Here is a tiny trained network, its code and every weight. The questions are about switching its units off for an input and a class, where a switched-off unit gives its printed mean instead of its output.

import numpy as np


def w(rows, s, z=0):
    codes = np.array(rows[::2]) - 128.0
    scale = np.full(codes.shape[1], s)
    scale[-1] = z or s
    return codes * scale


def norm(h):
    return h / np.sqrt((h * h).mean(-1, keepdims=True) + 1e-5)


def f(y):
    return y / 2 * (1 + np.tanh(0.7978845608 * (y + 0.044715 * y**3)))


def log_softmax(a):
    a = a - a.max(-1, keepdims=True)
    return a - np.log(np.exp(a).sum(-1, keepdims=True))


def net(x, mask):
    res = np.array(x, float).reshape(1, 5) / 4 @ E
    u = 0
    for l in range(3):
        y = f(norm(res) @ A[l][:, :-1].T + A[l][:, -1])
        res = res + np.where(mask[u : u + 3], y, B[l][:, -1]) @ B[l][:, :-1]
        u += 3
    return log_softmax(norm(res)[-1] @ U[:, :-1].T + U[:, -1])


A, B = {}, {}
E = w([
[196,76,149,95,128,186,190,125,180,144,164,166],'x0',
[248,195,147,221,195,180,62,142,65,86,130,168],'x1',
[143,143,163,8,236,105,78,106,163,76,99,139],'x2',
[61,70,189,188,255,134,194,91,36,171,67,168],'x3',
[136,112,175,98,101,110,123,65,71,92,224,126],'x4',
],0.0019)
A[0] = w([
[111,103,192,119,94,101,99,49,70,81,252,146,1],'0.n1',
[45,220,145,177,103,15,82,141,57,86,81,71,30],'0.n2',
[76,64,160,148,208,119,145,124,95,111,109,159,116],'0.n3',
],0.0034,0.0018)
B[0] = w([
[108,128,73,189,170,166,114,188,235,201,1,147,214],'0.n1',
[112,89,173,85,130,198,192,152,154,85,171,213,245],'0.n2',
[180,130,89,79,57,120,86,109,151,107,122,96,238],'0.n3',
],0.0058,0.0013)
A[1] = w([
[119,75,146,143,167,118,203,19,39,143,46,164,40],'1.n1',
[201,85,172,153,126,161,233,134,160,137,175,129,148],'1.n2',
[95,71,136,252,53,171,168,163,78,134,173,64,5],'1.n3',
],0.0036,0.0024)
B[1] = w([
[157,220,61,113,2,114,120,188,226,82,209,119,195],'1.n1',
[63,142,153,86,172,144,164,123,109,81,130,236,247],'1.n2',
[164,83,153,25,224,129,34,107,171,93,85,22,251],'1.n3',
],0.0061,0.0014)
A[2] = w([
[98,145,73,112,164,159,126,158,148,103,75,191,246],'2.n1',
[56,92,82,93,88,100,181,124,187,226,119,119,29],'2.n2',
[12,93,94,84,150,7,251,114,130,170,215,42,5],'2.n3',
],0.0027,0.0011)
B[2] = w([
[1,26,81,166,91,171,205,133,147,243,146,70,251],'2.n1',
[174,198,99,225,140,115,83,161,87,113,87,153,188],'2.n2',
[255,163,191,201,253,220,88,118,61,74,196,180,185],'2.n3',
],0.0042,0.002)
U = w([
[135,84,142,38,206,127,78,114,146,106,97,60,193],'0',
[183,179,76,122,8,98,128,148,165,91,187,132,157],'1',
[67,92,148,103,132,188,193,152,129,122,148,234,130],'2',
[195,149,145,254,196,153,128,142,67,127,153,174,166],'3',
[91,108,83,223,120,131,139,175,166,221,49,102,140],'4',
[119,110,155,157,90,92,150,93,60,181,118,114,39],'5',
[102,115,186,183,59,35,153,100,33,174,105,131,3],'6',
],0.0065,0.0032)

Each question gives the input, the list of numbers given to net, and the class t.
The units are the neurons (one row each of A and B). Each row of codes is followed by its name. A weight is (code - 128) times the scale printed after its matrix; where a second scale follows, it is the last column's (A, B and U).
mask holds one flag per neuron, layer by layer. A switched-off neuron (its flag False) gives its mean, the last column of its row in B, instead of its output. The means were averaged over made-up inputs and are rounded, as every weight is.
A unit's drop is (log p(t) with every unit on - log p(t) with that unit switched off) / (log p(t) with every unit on - log p(t) with every unit switched off).
The circuit of an input: a set's keep is (log p(t) with only the set's units on - log p(t) with every unit switched off) / (log p(t) with every unit on - log p(t) with every unit switched off). Starting from all 9 units, units are removed one at a time, each time the one whose removal leaves the highest keep (on an exact tie, the one counted first), for as long as the keep stays at least 0.8.
units of the circuit, in order: the units of the circuit, biggest drop first
top k neurons: the k neurons with the biggest drops, biggest first
top k neurons in layer l: the k neurons of layer l with the biggest drops, biggest first
input [-7,-5,4,5,-2], class 2: units of the circuit, in order	[0.n2]
input [-6,-8,3,0,-4], class 3: units of the circuit, in order	[2.n3, 1.n3, 2.n2]
input [-3,5,-7,-6,4], class 0: units of the circuit, in order	[1.n3, 0.n3]
input [2,-8,7,4,-3], class 3: units of the circuit, in order	[2.n3, 1.n3, 2.n2, 0.n2]
input [-7,1,5,-6,5], class 2: top 2 neurons in layer 0	[0.n2, 0.n3]
input [2,-6,2,-3,-5], class 3: top 2 neurons	[2.n3, 0.n1]
input [3,1,7,8,-6], class 1: top 2 neurons	[1.n1, 0.n1]
input [-3,-8,-3,-5,6], class 3: units of the circuit, in order	[2.n3, 1.n1, 0.n3]
input [-8,-2,5,-2,-1], class 2: top 2 neurons	[0.n2, 1.n3]
input [5,-8,0,-1,2], class 3: top 2 neurons	[2.n3, 0.n2]
input [0,-5,-8,0,-6], class 0: top 2 neurons	[1.n3, 0.n1]
input [7,-8,-8,-7,6], class 0: units of the circuit, in order	[1.n3, 1.n1]
input [-2,5,3,5,-5], class 1: units of the circuit, in order	[0.n1, 1.n1, 2.n3]
input [5,2,-5,-3,-5], class 0: top 2 neurons	[1.n3, 0.n1]
input [8,6,-6,-4,0], class 2: units of the circuit, in order	[1.n2]
input [-7,1,-3,-3,-7], class 2: top 2 neurons	[0.n2, 0.n1]
input [6,4,-6,8,3], class 1: top 2 neurons	[1.n1, 0.n2]
input [-7,0,-3,3,8], class 4: top 2 neurons	[0.n1, 2.n1]
input [2,0,-8,5,-7], class 0: units of the circuit, in order	[1.n3, 0.n1]
input [-3,-2,5,0,-6], class 4: units of the circuit, in order	[2.n1]
input [3,-3,-3,-3,5], class 4: top 2 neurons	[0.n1, 0.n2]
input [-1,0,-4,-3,3], class 0: top 2 neurons	[1.n3, 0.n3]
